Every row comes from one small tree of marks. The marks that hang from a mark follow it in brackets, in alphabetical order. Every link used is in the known rows. Which tree was each row made from?
Each row is shifted at random along 3 fixed directions that mean nothing.
Known rows:
nagi(kagupob veni(zevoto(gezed(bapako(bani(rutad))) sazu))): [ 103   27   -9   66  -87   68 -116  124   77    2  -34   27 -179   74
 -320  -19  -60   -6  -48  292  128  -54  -37    3  -75 -123  -49  -13
   31    3 -173  -89 -179   13  -63 -117  -57  -96  110  140  -29   75
  145 -187   78 -172   95  -91   18   66  163   54 -168  230   25  -63
    9  -19]
bani(sazu(gozuzad kagupob veni)): [ 120   -2  165    9  208   14  -40  -80   22  -94   89  182  125    0
  148   98   85  -38   16 -149    4  109  151 -125 -144   45  106  -48
  -45  -11  113  110   34   30   78  -77  145  -15   -9 -401 -199   74
   55  165  257  107    6   70  -38  -34  -69  112  -19   -6  129  -17
   45  -26]
vedu(nagi rona(bani)): [-264   71 -130   89   57   96  -72  -28 -153  212  -46  -79 -174   97
 -239  201  -87  153   24  129   32  -22  152  -82  121  -90  -45  107
  -15    0 -142   36   -1  112  120 -161   94  -36 -300  -96  -80 -117
  -24  -10   66  103  -97 -146  -70 -134 -161 -203  138  362  -14 -167
 -162  -42]
bapako(bani(rutad) zevoto(gezed sazu(mela))): [ -43   93  207  -72  123  222  -86 -111  -98  -33  106   46  137   29
   87   -2  124  -23   15  -39  143   16   36   15    4    4   -4   21
 -157    5  -51  104 -238  -60  139 -259   27   57  -23  -99 -174   55
   70  225  319   69  142   18  -36  -34  -10  157   26  166  141  -79
  -40 -138]
mela(bani(nagi) gipor): [-131 -121 -106   25 -211  -22   46   62  -68   20  -90   59  -60   65
 -323 -332 -117 -105  -79  237  149  -58  -77  341    9 -157  -47 -202
   91  202 -236 -217  -79   51 -150  -65  -59 -226   86  404  138  208
   89 -177 -226    9   90  -74  -33  -52   11 -170  -28 -155  -92  -99
  265   -8]
rona(bani(sazu vedu(mela nagi)) pevu(gipor zevoto)): [-295  210 -261  348  -28   71 -101  102 -174  271   -7 -163 -201  247
 -384   94 -137  159  -92  341   54  -24  102  136  138 -343 -228  -83
  256  138 -245 -132   -6  179 -182  -53  -23 -283 -100  155  -53  103
  119 -339   22  -32   23 -178   29 -176  -51 -287  -36  459  -30 -105
   26 -206]
pevu(bani(nagi(kagupob) rutad(mela) vedu(rona)) gipor): [ -51  204  148  150   73  163 -193 -418 -238  -33  158  151  155  274
  162  102   85 -141  125 -149  -34   18   94 -173   30  -44   12   68
 -144  -94   50  214   98   32  176 -184   68   -4 -135 -500 -102   11
 -199  246  394  118  100   49  -29  -35 -206  167   59  -27   -7  120
  119 -387]
rona(pevu(bani(nagi) gipor zevoto(gezed kagupob))): [ -61  192 -139  394  -55   44   23 -106   31  -22  157  -20   90  242
   34   53  162  -13    3  -78   25  142  -46   84   89 -108 -193 -157
  203    6  104 -111   42   36 -212   64   -1 -129  254  -84 -141  271
  -62 -213  234  -55  107   52  214  -75   69   58  -80  215  -12  195
    4 -170]
rona(bani(nagi sazu(gozuzad(vedu))) pevu): [-248   84 -151  435    1   83   -9  136 -101  211 -103  -93 -159  144
 -317  162  -36  146  -92  208   64   50  137  101  164 -284 -217 -146
  253  118 -177 -207  -89  194 -214   -1   22 -284  -18  117 -144  261
  242 -364   81   -4   60  -53   31 -186   41 -342 -115  468  -19  -13
   45    8]
gezed(bapako(sazu(gozuzad(bani gipor) veni) zevoto(kagupob))): [ -51   95   78 -212  244   73  -80 -207   13 -119   88   52  135   40
   92   46   19  -68   76  -24  -49 -100  -17  -72 -114  118  129  200
 -248    5   79  199   11 -106  246 -109  134  129 -130 -271  -15 -250
   37  286  198   56 -106 -125 -136  -84 -213  235   75  -62  141 -124
 -203  -22]
pevu(gipor zevoto(kagupob sazu(gozuzad veni))): [ 100  135  -58   11   27  -41  -18 -171   10 -104  175   68  135  155
   98  -23   40 -100   31  -45  -16   33  -99  -34 -162   33   22   40
    7   -6  119   68  153  -98   63   -2  -12    0   52 -147   20  -68
 -183  111  108   17  -29  -61   77   29 -113  251   39 -120   48  -19
  -21 -280]
bapako(bani(nagi) sazu(veni) zevoto(gezed kagupob)): [ -94  226  322  278  280  396 -114  -95 -181  118   -1   88   39   44
 -106  289  310  229 -115  -39  240  194  202 -147   84 -115 -116 -176
 -109 -214   74   19 -479    6   78 -371   59  -76   40 -283 -567  492
  421   84  645   28  275  160  109 -152  197  -22 -219  758  151  -58
    0 -113]
rona(bani(nagi) pevu(gipor zevoto(gezed))): [-394  219  -51  152   58   70   -9 -197  -89   56  -50 -140  -50  331
 -134  181   28  148   16   78    7  -20   10  105  110  -87 -130  139
   38  -33 -113   34  -88   -9   47  -98  -88 -115 -249    4  -37 -120
  -94  -22  199   69  -93 -139  -84 -165 -150 -165  195  299  -33  -45
 -144 -197]
rutad(gipor mela(bani) nagi(kagupob veni)): [ 170  -86 -153  406  -69  107  -53  -17   11 -123   68   79  -51  -58
 -136  -45   98 -160   -3   40  131  207  -29  -52 -164 -184   48 -458
  203  103   19 -180 -103  119 -201  -59  176 -141  493 -119 -386  631
  171 -276  283 -127  253  163  295  -43  335  -27 -219  287 -256   89
  141   24]
vedu(mela(bani(nagi)) pevu(gipor) rona zevoto(gezed)): [-426   78 -230  -77   60  272 -150    6 -386  366  -31 -308 -288  164
 -370   85 -132  204  -40  375  102 -161  175  -28  105 -206 -100  235
  113    4 -215   74 -103  138  168 -271  -19 -119 -340  225   21 -256
 -207  -38  -66  120 -210 -365 -151 -188 -205 -398  246  556  -88 -334
 -168 -312]
rutad(gipor kagupob mela nagi): [  91  -49   29   54   64  142  -15 -370 -194 -307  212   33  258  -50
  355   13   75 -324   85 -249  -75   75  -48 -196 -350    6  255   12
    5  107  247  192   42  -16  276 -148  151  101  159 -423 -194   92
 -220  227  338   57    9  145   29  -50 -104  126  173  -69 -256   -6
   -3 -173]
nagi(kagupob veni(sazu(mela(bani(vedu) gipor)) zevoto)): [ 175  218  257  -29  292   30  -96 -201   97 -206   72  329  224   47
  101  157   89  -36  114 -212  147  230  187 -244 -146  106   -6  -23
 -304 -293   86  130 -114 -112   87 -305  236  129   78 -640 -509  177
  227  321  594   35  161  144   76  -43  130  313 -143   69  208    5
  -28    4]
nagi(kagupob veni(zevoto(gezed sazu(gozuzad(gipor) mela)))): [  37   32   39 -146   34   -4  -72   -7   52  -49  -67   -2 -118   85
 -172   50  -91  -15   40  191   96  -99  -34  -68 -151   -1   36  215
  -65 -113 -122   22 -125  -78  118 -120  -92  -26 -145   58    2 -191
  -46   90   59  -62  -86 -192  -59   14    8   52   30   99   21 -141
 -113  -70]
mela(bani(sazu(gozuzad zevoto(kagupob)) vedu(rona)) gipor): [-110   40  101 -134   91   46  -70 -170 -162 -106   50  196  178   42
  -29 -168  -74 -162   54   26  193   91  132   46  -92   30   14  -32
 -175   79 -125   51   81  -53  138 -181   98  -84 -137 -157 -110   61
   86  300  113  194   51  -25 -138  -76 -164   39   41 -195  122 -148
  218 -162]
mela(bani(nagi rutad) gipor): [  28  -35  145  -73  -70   -5    4 -252   38 -244  196  330  422   99
  188 -289   30 -379  167 -251   56  130 -116  169  -11   84   57 -100
 -212  211   -5   -6   80  -47   35 -132  165   45  226 -202  -55  107
  -32  212  188  156  190  149  -35   13 -135  315  -15 -561   97   59
  250  -46]
zevoto(sazu(kagupob veni)): [  67   21  180   83  130   25  -37    0  -59    0   19  143   37  -25
   15  110   65  104  -52    5   89   98  123 -144 -115  -46  -49  -53
    7 -100   89   84  -97  -32   89 -144   77   -9  -34 -228 -181  126
  130  118  191   64   46   58  -23  -21  -22   57  -14  178  137  -93
   45 -111]
bani(nagi rutad(gipor)): [-123    4  109  340   45  219  -84 -101 -272  145 -105   29  -73   59
 -148   53   44   76  -59   61   -6  114  111  -63   85 -292  -35 -129
  107   26 -130   34 -253  145   11 -127  -65 -201  -60   -4  -93  266
   90 -117  187    0  148  132  -47  -38   79 -295 -152  305 -121   38
  276 -185]
zevoto(gezed(bapako(bani(vedu(nagi rona(pevu))))) kagupob): [-138 -139 -133  162 -292  143  -68  240 -193  147   44 -244 -253   56
 -334 -167 -149  -12 -151  462  147 -245  -11  210    6 -264 -126   93
  282  184 -166 -182  -54  130  -46   20 -181 -224   20  500  271   24
  -11 -384 -303 -136   -6 -190 -121   31  -10 -190  -23  233  -77 -119
   89 -131]
gozuzad(bani(nagi vedu)): [-121  205  439  125  400  202  -64 -515 -214  -65   -2  204  294  156
  345  347  232  -14  205 -414  -52  205  225 -346  105  102  -28  157
 -303 -322  185  284  -78  -84  262 -246  235  189 -209 -749 -403   49
   32  455  623  180   67  242 -107 -141 -104  137   52  163  132  124
  -44 -157]
gezed(bapako(bani(rutad vedu) zevoto)): [ -81  212  322    0  374  251 -169 -316  -53 -126   96  172  212   37
  184  147  220   56  102 -247   -7  155  205 -214   34  100   27  -11
 -359 -146   79  275 -136  -81  187 -274  258  184  -60 -633 -361   77
  237  345  583  103  141  187 -107  -93  -36  207  -53  198  201   58
  -82   -9]
vedu(rona(bani(rutad(nagi(kagupob)) sazu(gozuzad)) pevu)): [ -44  190   13  124  172   80  -82 -215   65 -129  230  162  304   92
  239  236   86 -150  196 -298  -18  217   97 -216   54  115  -20   59
 -161   86  133  126  193   34   99  -95  291  135   37 -616 -334   -1
    5  194  478  180   64   88   66 -105 -204  239   11   23  177   71
 -136   -2]
bani(nagi(veni) rutad sazu(gozuzad kagupob)): [  76 -111  190  -98  -66   56 -162  -94  -56  -53   82  170   76  158
   39  -91  -84 -283   62    9 -112 -162  -39   37  -96  -23  228  223
  -64  270 -151   79   38  117  177 -144  -33  -77  -96  -97  245 -365
 -207   58   49   80   -2  -14 -261   62 -308  144    9 -328   21  -51
  173 -159]
nagi(veni(sazu(kagupob) zevoto(gezed))): [ 185    3   50 -247  -11  -56   11  -37  154 -160  228  153  203   32
  172  -92  -59 -263   92  -96   21  -61  -52   45 -203  117  156  144
 -150   73   34  111  109  -27  147  -79   82   97  144 -193   20 -237
 -120  148  120  -57  -12   -8  -40  118  -64  418   -7 -333  119  -93
  -46   -2]
mela(bani(rutad sazu(gozuzad veni zevoto) vedu)): [ 230  -59   72  250   52   25  -72   13   26  -92  228  290  242  -10
  126 -190  125 -260   52 -164  136  267  156   85  -26  -78   -5 -419
   58  234  -37 -141  108  134 -242  -14  280 -133  483 -307 -320  466
  246  -79  280   46  333  251  131   32  184  237 -298 -113  167  169
  348  -20]
pevu(bani gipor zevoto): [-248  212 -220   28   28   -5  -53 -224 -183  125 -159 -157 -320  339
 -286   47  -30  231  -95  290  -15 -188  -29  104   16 -113  -66   46
   51 -153 -175  106  -55  -79   45  -30 -229 -163 -385  188  203 -155
 -209   25  -62  -31 -151 -327  -49 -106  -99 -232  254  254 -137  -65
  -82 -347]
sazu(gozuzad(vedu(pevu(gipor))) kagupob veni zevoto): [ 131 -170 -123 -311  160 -263   22  -59  207 -238  254   -9  265  138
  467 -144   54 -241  173 -286    4 -125   31   70 -350  192  277  175
   35  175  151   -8  381   21   94  120  186  -18  113 -268   28 -414
 -330  330  -17  141 -273 -192  -25   30 -202  350  278 -355  133  -39
 -217  -36]
zevoto(kagupob sazu(gozuzad(bani) mela(gipor))): [  -7  -99   -5  -63  -58  -44    7   23 -196  -22  -53  -27  -16   17
  -77 -106 -153  -49  -42  237  125 -167  -44   72 -170  -79  -68  171
   93  -11  -51  -40  -22 -102   97  -78  -79  -55 -177  223  169  -93
 -103   91 -204   85  -84 -215 -121  -59 -152  -45  148  -95   27 -189
   25 -217]
sazu(gozuzad kagupob veni zevoto): [ 386 -107   92 -136  295 -244   76 -182  423 -467  355  270  571   -9
  702  -53  316 -281  247 -682  -10  279   83  -34 -342  334  283 -158
  -54   67  368    7  299  -34  -76   59  460  165  515 -808 -430   62
 -115  345  448  184    4  228  190   21   39  628   22 -365  273  207
 -195  173]
rona(bani(rutad(gipor kagupob mela) vedu)): [ 150   23  -14  340   -2   41  -65 -161  -83 -152  270  124  333   41
  226  -26   36 -271  120 -184   28  206   19   -9  -54 -137  -30 -228
   72  189   76  -26  121   73  -91   29  236  -12  407 -397 -328  418
  101  -31  345    6  274  211  126  -12   90  228 -166  -66   52  179
  188  -96]
nagi(kagupob veni(sazu(mela) zevoto)): [ 162   -1 -171   48  -74  -70  -51  266   86   66 -110  -16 -267   21
 -379  -58 -157   59 -136  347  133 -117   44   84 -140 -191  -37  -75
  157  -25 -199 -181 -151   83 -203  -83  -57 -167  135  231  -16  102
  171 -289  -72 -208   56 -154  110   18  241  -62 -186  223  -25  -97
    8   59]
vedu(mela(bani(nagi) gipor) zevoto): [ -77   -2  -77 -131  -14   49  -44  -59 -108   46    8    1   76   47
 -178 -169  -93  -36   30  113   38   -8   -4  142  -12 -106  -15    8
   27   83 -149  -85 -109   21  -28 -217  144   -6   81   76  -55   -5
  -26  -19  -23   96    3  -90  -34 -126  -56  -33   52   23   19 -166
  -31  -60]
vedu(pevu(bani zevoto)): [-250   55 -272  -30  -79   10  -59   80 -127  185 -112 -227 -344  262
 -257  -20  -77  164  -92  320   29 -258  -15  143   33  -64  -77  102
  115   51 -190  -32   12   21    0   -8 -185 -149 -238  367  257 -298
 -187 -114 -197  -14 -182 -340  -95  -89 -116 -258  232  247 -120 -117
 -124 -200]
pevu(gipor zevoto(kagupob)): [-219  232   52  -87  179   49  -77 -341 -224  -12 -109  -92  -87  265
  -55  146    1  195  -15   86  -37  -86    2 -110  -57    3  -28  309
 -110 -266  -17  237  -91 -196  266 -150 -200   16 -471  -56   88 -300
 -220  308  105   68 -170 -203 -152  -82 -199 -114  278  162  -25  -95
 -112 -376]
zevoto(kagupob sazu(mela(gipor))): [ 215 -206 -258  216 -427 -124   44  440  -56   83   60  -46  -83 -129
 -285 -382 -237 -135 -209  439  175 -129 -160  309 -133 -329 -180 -208
  459  290 -119 -386   16  106 -339  107 -129 -252  386  636  258  324
   80 -498 -483 -158  156  -85  160   79  119  -39 -230 -105  -34  -93
  277  -87]
sazu(gozuzad(bani(vedu(pevu)) gipor) kagupob mela zevoto): [-120  -52   30 -172  532 -152   33 -311  -80 -193  -62  -77  211  125
  430  119   91   43  173 -283   32  -11  247  -74 -244   66  102  209
    7 -196  109  157   37  -95  112  -44  186   42 -263 -443 -254 -178
 -177  534  241  224 -227 -185  -82 -244 -114  -35  350   67  153    4
 -292  -74]
nagi(kagupob veni(sazu(gozuzad(vedu(pevu)) zevoto))): [  77   47   13 -448   31 -110 -133  -93  164 -195   64   47   55  202
   87   52 -128 -201  159   14   15 -229  -83 -109 -234  288  233  448
 -293    1  -20  113  194  -97  320 -105   -3  124 -219 -177  133 -677
 -247  337   77   49 -259 -284 -168   67 -267  347  217 -313   68 -174
 -267  -75]
gezed(bapako(bani(nagi) sazu(mela) zevoto)): [ -99  142  164  -83  228  197 -122 -110  -13  -25   24   77   50  -19
  -25   63  104   80  -46   -3   18  -51  114  -33  -17   19   59  -19
 -224  -33  -10  124 -214   -2   98 -293  150   81  -44 -276 -184   37
  252  120  341   35   85   43  -61 -126  -59  100  -51  222  109  -85
 -153   66]
zevoto(gezed kagupob sazu(gozuzad(bani) veni)): [ 233  -66  126  331  -34  104   49   10  -50  -55  231  118  185  -49
  117   45  136 -158   27  -58  173  213    9  -83  -77  -72 -132 -143
  165  -20  217  -93    2   -6  -38   41  116  -46  349 -158 -259  438
   61  -94  223  -21  171  146  134   52  157  235 -201  121  121   54
  126 -155]
zevoto(gezed kagupob sazu(gozuzad(gipor))): [ 144  -74   84 -105 -173   20   51  -86  -31 -189  307   56  333    5
  261 -104  -72 -398  117  -46   51  -29 -209  -10 -171   85   31  272
  -16  152  180   41  194  -97  232   69  -61   87   83    1  158 -151
 -275  140  -22   33  -30  -42  -60  122 -221  380   39 -434   97  -74
   25 -218]
pevu(bani(rutad) zevoto(gezed(bapako) kagupob sazu(mela))): [ 220   57  -56  329 -157   30  -59  -79  -46  -65  254  106   82  111
   13 -158   63 -135  -31   93   54   51  -69  125  -20 -165 -173 -172
  201  100    4  -98  -11   -6 -181   17   47  -57  397  -47  -17  311
  -40 -234  152 -111  250   75  126   32   97  263 -159   48   93  168
  112 -246]
veni(sazu(zevoto(gezed(bapako) kagupob))): [ -67   68  109 -116  118   83  -13  -73 -177  -14  -26  -10  -11   11
  -41   51  -69   80  -91  134   85  -42  160  -37 -132  -30    3  166
  -59 -111  -25  156 -120  -41  212 -183  -39    0 -222  -69    1 -119
   19  137  123   17  -68  -74 -163   -6  -47  -18   75  106   66 -175
  -32 -161]
bani(nagi(kagupob) sazu(gozuzad zevoto(gezed))): [   9   89  278   94  151  173  -64 -170  -68  -55  -50  122   64   59
   -6  173  109  -16  -18  -80    8  163  184 -165  -49  -18   70   41
  -22  -60  -14   30 -182   84   64 -234   25  -77  -86 -305 -218  114
   47   28  404   80   51  168  -59  -51   -6  -40 -115  233   14   18
   24  -88]

Which tree is each row?
[ 223  -44 -181  273 -146   39  -75  231   -8  138  286   24   97 -145
    2 -152  -53 -205   20   12   45   92   94    4   59 -204  -77 -260
  240  233   20 -219  226  254 -289  110  223  -92  506  -78 -152  364
  137 -347  -50 -104  239  164  253   28  132  137 -372   45   51   99
  181   41] -> bani(vedu(mela rona))
[  42   -9   -4   92   54   70  100   75  -69   37   48  -10   -1  -75
  -59  -49   -3   11  -98   76  109   81  128   42 -121 -190  -78  -84
  164    5  -34  -29 -143   37  -55  -74  -16 -125   90   62 -107  252
   85 -102   59  -70   83   43   28  -10  141  -79 -104  219   46  -81
   46  -43] -> veni(zevoto(gezed sazu(gozuzad kagupob)))
[-407  224  132 -300  158   28 -128 -349 -122  -82  124  -31  224  352
  230  199  -68  -52  243 -139  -44 -159   24  -59    2  195   55  528
 -346  -45  -13  303  189 -110  445 -242   79  173 -553 -398   31 -697
 -315  518  232  310 -277 -234 -319 -138 -554  176  494 -192  105 -198
 -283 -273] -> rona(bani(vedu(mela nagi)) pevu(gipor))
[  16 -151 -378 -140 -337 -108   35   26  -34   78  299 -163  152  219
  112 -363 -279 -532  159  131  -94 -418 -312  291    6 -114   43  329
  188  465  -66 -218  393  158  -20  201   24  -51  256  437  493 -429
 -427 -162 -463 -116 -160 -314    1   44 -296  261  127 -496  -72  -72
  -66 -138] -> gozuzad(bani(nagi) vedu(mela(gipor) pevu(zevoto(gezed))))
[  42   80 -182   17  -85  -25  -47   35  187  -51  226    2  112  207
  106   14   23 -171  108 -143  -50   25  -85  -34  -16   92   30   87
   11  192   98 -115  207   96  -63  -45  102   55  214 -143  -40 -186
 -195 -104  157    0  -43  -33  122    0 -105  219   25  -28  -13   38
 -221   -7] -> vedu(nagi(kagupob) pevu(zevoto))
[ -57  100  257   30  192   86  -38 -390  -49 -254   75  336  340   90
  157  -15  143 -138  164 -299  128  297   46  -96   -9   92  -33 -116
 -310  -77   75  129  -95 -151  143 -252  200   88    6 -469 -369  263
  116  404  489  209  199  163  -26  -94  -49  156   43 -154  116   44
  151  -86] -> mela(bani(rutad(nagi(kagupob))) gipor)
[-306   89    1  -62   87  257 -115  -52 -317  218   63 -175  -17  142
 -149  137  -73  153   64  122   93   20  113 -130   40 -117 -117  312
    9  -86  -28   63 -164   32  265 -344   55    4 -269   -6 -146 -229
 -208  107  149  173 -177 -201 -162 -162 -185 -202  218  451   -9 -321
 -210 -298] -> vedu(mela(gipor) nagi pevu zevoto(gezed kagupob))
[-155 -100  -57  -65 -124   93  -58  -13 -231   40 -177 -153 -291   19
 -323 -106 -163   16 -106  342   59 -222  -28   50 -158 -177   59  113
  116   33 -181  -60 -191   21  120 -195 -162 -160 -232  348  181  -82
 -109  -63 -166   -8  -82 -204 -117  -89  -88 -334  196  178 -296 -223
   15 -144] -> rutad(mela(gipor) nagi(kagupob))
[ -23  112  181 -348  135   84 -101 -150   54 -115  168  167  239  103
  237   83   78 -137   86 -159   72 -120  -47  -55 -108  257  169  147
 -405   20  117  207   59 -100  337 -210  102  178 -124 -341 -102 -275
   16  439  298  151  -24 -103  -66    6 -247  395  173 -214  188 -159
 -149  -60] -> bapako(bani sazu(veni))
[-142  136  -88   85   89   88  -66 -140 -124  122  201  -52   92  141
  123  150  -25  -78  134  -80    5  -18   91 -174  107  -26  -85  237
  -54   37   45   47  189   70  175    6  102   13  -69 -209 -100 -164
 -104  131  156   32  -67  -79   -7  -59 -191   72   67  168   79  -31
 -133 -142] -> gozuzad(vedu(pevu(zevoto(gezed)) rona(bani(nagi))))
[-168   -4 -132  -44  -61   90 -148  128 -197  217  -70 -144 -281  211
 -252    7  -98  119  -74  327   36 -269   70   65    9 -114  -31  135
  136   53 -178  -34  -61  133   18 -196  -23 -103 -190  210  159 -284
 -163 -122 -114   75 -160 -294 -112 -117 -164 -199  183  270  -74 -180
 -103 -213] -> vedu(mela pevu(bani(nagi(kagupob) sazu(veni zevoto))))
[ -20   65   87  402  187  223 -106   19 -243  203 -103   75 -160  -38
 -238  163   38  173 -109  123   52  222  245 -155  122 -290 -138 -252
  112  -36 -123   24 -228  128  -80  -75    3 -226  -81  -92 -250  436
  297 -142  246   -3  208   96   -2  -79  168 -340 -263  462   20   38
  284 -120] -> bani(rutad sazu(gozuzad))
[ -78   23  120  285  230  251  -45 -284 -293  -86   -5  113   27  -63
   26  125  137    9  -32  -74   87  241  191 -207 -155 -163   47 -265
   23  -78   66  153 -227   32  131 -269  164  -56    8 -386 -440  491
  142  126  467   79  161  193   40 -159  101 -201   20  380 -182  -34
  137 -152] -> rutad(gipor mela(bani(sazu(kagupob))) nagi)
[ -86   -8  237  258  100  256 -183 -206 -354   81 -121   64 -120   79
 -194   87   29   69  -15   91   16   46  115 -133   17 -230  -12    1
   14 -100 -137   79 -335   28  151 -281  -12 -131 -109 -108 -149  135
   57   48  274   35  136   76 -150  -98   21 -250  -42  353 -117  -10
  247 -239] -> bani(nagi(veni) rutad(kagupob mela(gipor)))
[  72  181  196    8  217   96  -95 -305   71 -205  410  382  507   98
  454  108  194 -313  284 -528   75  313  148 -243    7  270   48  -67
 -391   -7  261  191  301  -15  169 -197  430  237  214 -888 -487   79
   22  409  633  204  171  264   76  -15 -139  547  -47 -257  233   96
   11  -55] -> mela(bani(vedu(nagi(veni(sazu)) pevu(gipor) rona)))
[-144   84  294  289   54  281  -60  -25 -413  172 -136  -51 -191  -20
 -271  243   18  290 -163  307  221  104  165 -218   38 -227 -283  109
   90 -306  -18   82 -392  -95  211 -219 -208 -113 -320  106 -150  261
  153   11  167    6   77   12 -150  -46   66 -305  -37  609   34 -160
  136 -350] -> zevoto(gezed kagupob sazu)
[ 195 -164 -153  183 -300   40 -137  213 -191  114  194  -90   25  -12
  -77 -366 -180 -280  -45  234   20 -113  -34  212  -50 -340  -39  -78
  346  389 -194 -257  109  202 -215   84  -29 -224  423  326  188  119
  -43 -375 -252 -135  213   16   29  114   81   38 -232  -95  -44   46
  326 -196] -> bani(rutad(mela) vedu(zevoto(kagupob)))
[ -73  174  216   67  402  225 -116 -181    0  -40   40  171   65  -29
   37  274  220  173   17 -143   66  166  233 -251  -12   85    8 -161
 -300 -214  153  220 -143  -50  160 -215  271   99  -70 -606 -462  245
  368  236  562   90   96   91  -17 -132   41   90  -80  354  174  -25
 -123   72] -> gezed(bapako(bani sazu(gozuzad veni)))
[-342  190    9 -154   25  -12  -97 -124 -110    8  -11  -99   -4  294
  -50   82 -122   42   60  154   21 -187    8   84   -1   49  -66  367
 -122   64 -188   96   78  -95  228 -133  -74   -2 -397    4  138 -520
 -119  192   40  142 -175 -240 -267 -121 -366    6  317   26   90 -189
 -178 -233] -> rona(bani(vedu) pevu(zevoto(sazu)))
[ -16  125  218  266  378  174  -56  -85 -167   90 -101  125  -56 -116
  -42  292  141  258  -64  -76   78  281  352 -269   33 -107  -98 -211
  -13 -281   39  107 -242   34  -13 -177  137  -71 -144 -414 -479  439
  300   90  424   98  128  166   37 -168  160 -242 -154  500   74   20
   79  -29] -> bani(sazu(gozuzad mela))
[  13  -97 -243  269  -83   11  -10  -34 -197  178  126  -68   21  104
  -25 -116 -163 -243   96  100  -13 -111  -63   64  115 -311 -106   24
  202  208  -82 -168  132  156  -72  140  100 -146  163  182   88  108
  -54 -142 -158 -127   54 -144   71  -17    3  -22  -39    0  -54   36
  110 -118] -> gozuzad(bani(rutad(mela(gipor))) vedu(nagi))
